Below is a small trained network, with its code and all its weights. Each question gives an input and a class and asks what happens when units are switched off, that is, made to give their printed mean instead of their output.

import numpy as np


def w(rows, s, z=0):
    codes = np.array(rows[::2]) - 128.0
    scale = np.full(codes.shape[1], s)
    scale[-1] = z or s
    return codes * scale


def f(y):
    return y / 2 * (1 + np.tanh(0.7978845608 * (y + 0.044715 * y**3)))


def log_softmax(a):
    a = a - a.max(-1, keepdims=True)
    return a - np.log(np.exp(a).sum(-1, keepdims=True))


def net(x, mask):
    res = np.array(x, float).reshape(1, 7) / 4 @ E
    y = f(res @ A[0][:, :-1].T + A[0][:, -1])
    res = res + np.where(mask, y, B[0][:, -1]) @ B[0][:, :-1]
    return log_softmax(res[-1] @ U[:, :-1].T + U[:, -1])


A, B = {}, {}
E = w([
[125,133,129,129,124],'x0',
[127,137,131,133,125],'x1',
[137,125,118,125,128],'x2',
[207,78,136,243,182],'x3',
[172,74,217,112,19],'x4',
[2,25,18,209,35],'x5',
[125,125,130,126,128],'x6',
],0.0075)
A[0] = w([
[83,101,172,134,91,254],'N1',
[176,141,155,58,109,235],'N2',
[165,159,148,53,87,54],'N3',
[174,142,174,58,106,213],'N4',
[73,223,36,69,159,83],'N5',
[174,182,113,149,212,121],'N6',
[37,51,94,157,37,237],'N7',
[80,145,147,88,66,136],'N8',
[25,171,98,39,183,158],'N9',
[178,118,169,81,184,199],'N10',
[75,91,102,227,146,125],'N11',
[214,167,145,86,176,247],'N12',
[185,166,162,152,204,226],'N13',
[81,127,78,208,158,122],'N14',
[170,164,141,138,236,173],'N15',
[139,106,206,204,98,205],'N16',
[33,110,100,133,21,114],'N17',
[169,198,126,143,241,148],'N18',
[25,183,121,108,175,178],'N19',
[84,57,87,208,146,203],'N20',
[166,128,184,2,114,160],'N21',
],0.0095,0.004)
B[0] = w([
[175,137,90,79,113,176],'N1',
[161,182,211,132,164,189],'N2',
[51,101,201,97,214,159],'N3',
[124,181,207,147,201,191],'N4',
[195,161,78,184,81,187],'N5',
[68,37,192,124,46,186],'N6',
[92,96,45,72,86,248],'N7',
[132,110,173,66,146,166],'N8',
[234,186,95,189,134,199],'N9',
[175,136,246,193,82,190],'N10',
[31,118,45,155,150,189],'N11',
[184,117,232,135,97,220],'N12',
[186,69,192,97,50,208],'N13',
[30,113,74,183,155,178],'N14',
[139,33,221,134,78,205],'N15',
[187,189,2,113,134,175],'N16',
[91,54,104,56,76,211],'N17',
[107,35,214,102,53,211],'N18',
[198,125,67,178,91,181],'N19',
[54,147,24,149,168,209],'N20',
[114,160,224,123,198,202],'N21',
],0.0082,0.012)
U = w([
[254,165,192,205,127,219],'0',
[100,34,181,29,38,118],'1',
[143,158,63,110,89,204],'2',
[39,109,132,192,182,2],'3',
[112,196,228,63,202,50],'4',
],0.0091,0.0052)

Each question gives the input, the list of numbers given to net, and the class t.
The units are the neurons (one row each of A and B). Each row of codes is followed by its name. A weight is (code - 128) times the scale printed after its matrix; where a second scale follows, it is the last column's (A, B and U).
mask holds one flag per neuron, in row order. A switched-off neuron (its flag False) gives its mean, the last column of its row in B, instead of its output. The means were averaged over made-up inputs and are rounded, as every weight is.
A unit's drop is (log p(t) with every unit on - log p(t) with that unit switched off) / (log p(t) with every unit on - log p(t) with every unit switched off).
The circuit of an input: a set's keep is (log p(t) with only the set's units on - log p(t) with every unit switched off) / (log p(t) with every unit on - log p(t) with every unit switched off). Starting from the 12 units with the biggest drops (on a tie, the unit counted first), units are removed one at a time, each time the one whose removal leaves the highest keep (on an exact tie, the one counted first), for as long as the keep stays at least 0.8.
circuit, biggest first: the units of the circuit, biggest drop first
top k neurons: the k neurons with the biggest drops, biggest first
drop when u is switched off: that unit's drop, to one decimal
input [-5,4,7,-1,8,-7,3], class 4: circuit, biggest first -> N21
input [-8,3,6,8,0,8,-8], class 3: top 2 neurons -> N14; N11
input [1,-2,7,1,-1,4,7], class 3: circuit, biggest first -> N13; N20
input [-7,8,2,0,1,-1,-8], class 4: top 3 neurons -> N9; N5; N19
input [8,-8,-1,5,-1,-3,7], class 1: top 3 neurons -> N9; N18; N6
input [-6,-5,4,-7,1,-5,-2], class 4: top 3 neurons -> N3; N21; N4
input [-5,-3,8,1,4,8,-7], class 2: top 2 neurons -> N20; N18
input [4,1,-7,3,-4,7,2], class 3: top 2 neurons -> N14; N11
input [-8,-4,8,1,-4,-6,8], class 1: top 3 neurons -> N18; N6; N15
input [0,-7,4,4,-2,-6,2], class 1: drop when N18 is switched off -> 0.4
input [-4,0,-7,7,-2,-4,5], class 1: drop when N13 is switched off -> 0.0
input [6,-4,-2,7,0,-1,-5], class 1: drop when N3 is switched off -> -0.1
input [8,6,-8,1,5,-1,-8], class 0: drop when N7 is switched off -> 0.1
input [-6,-8,4,3,-4,-8,5], class 1: circuit, biggest first -> N18
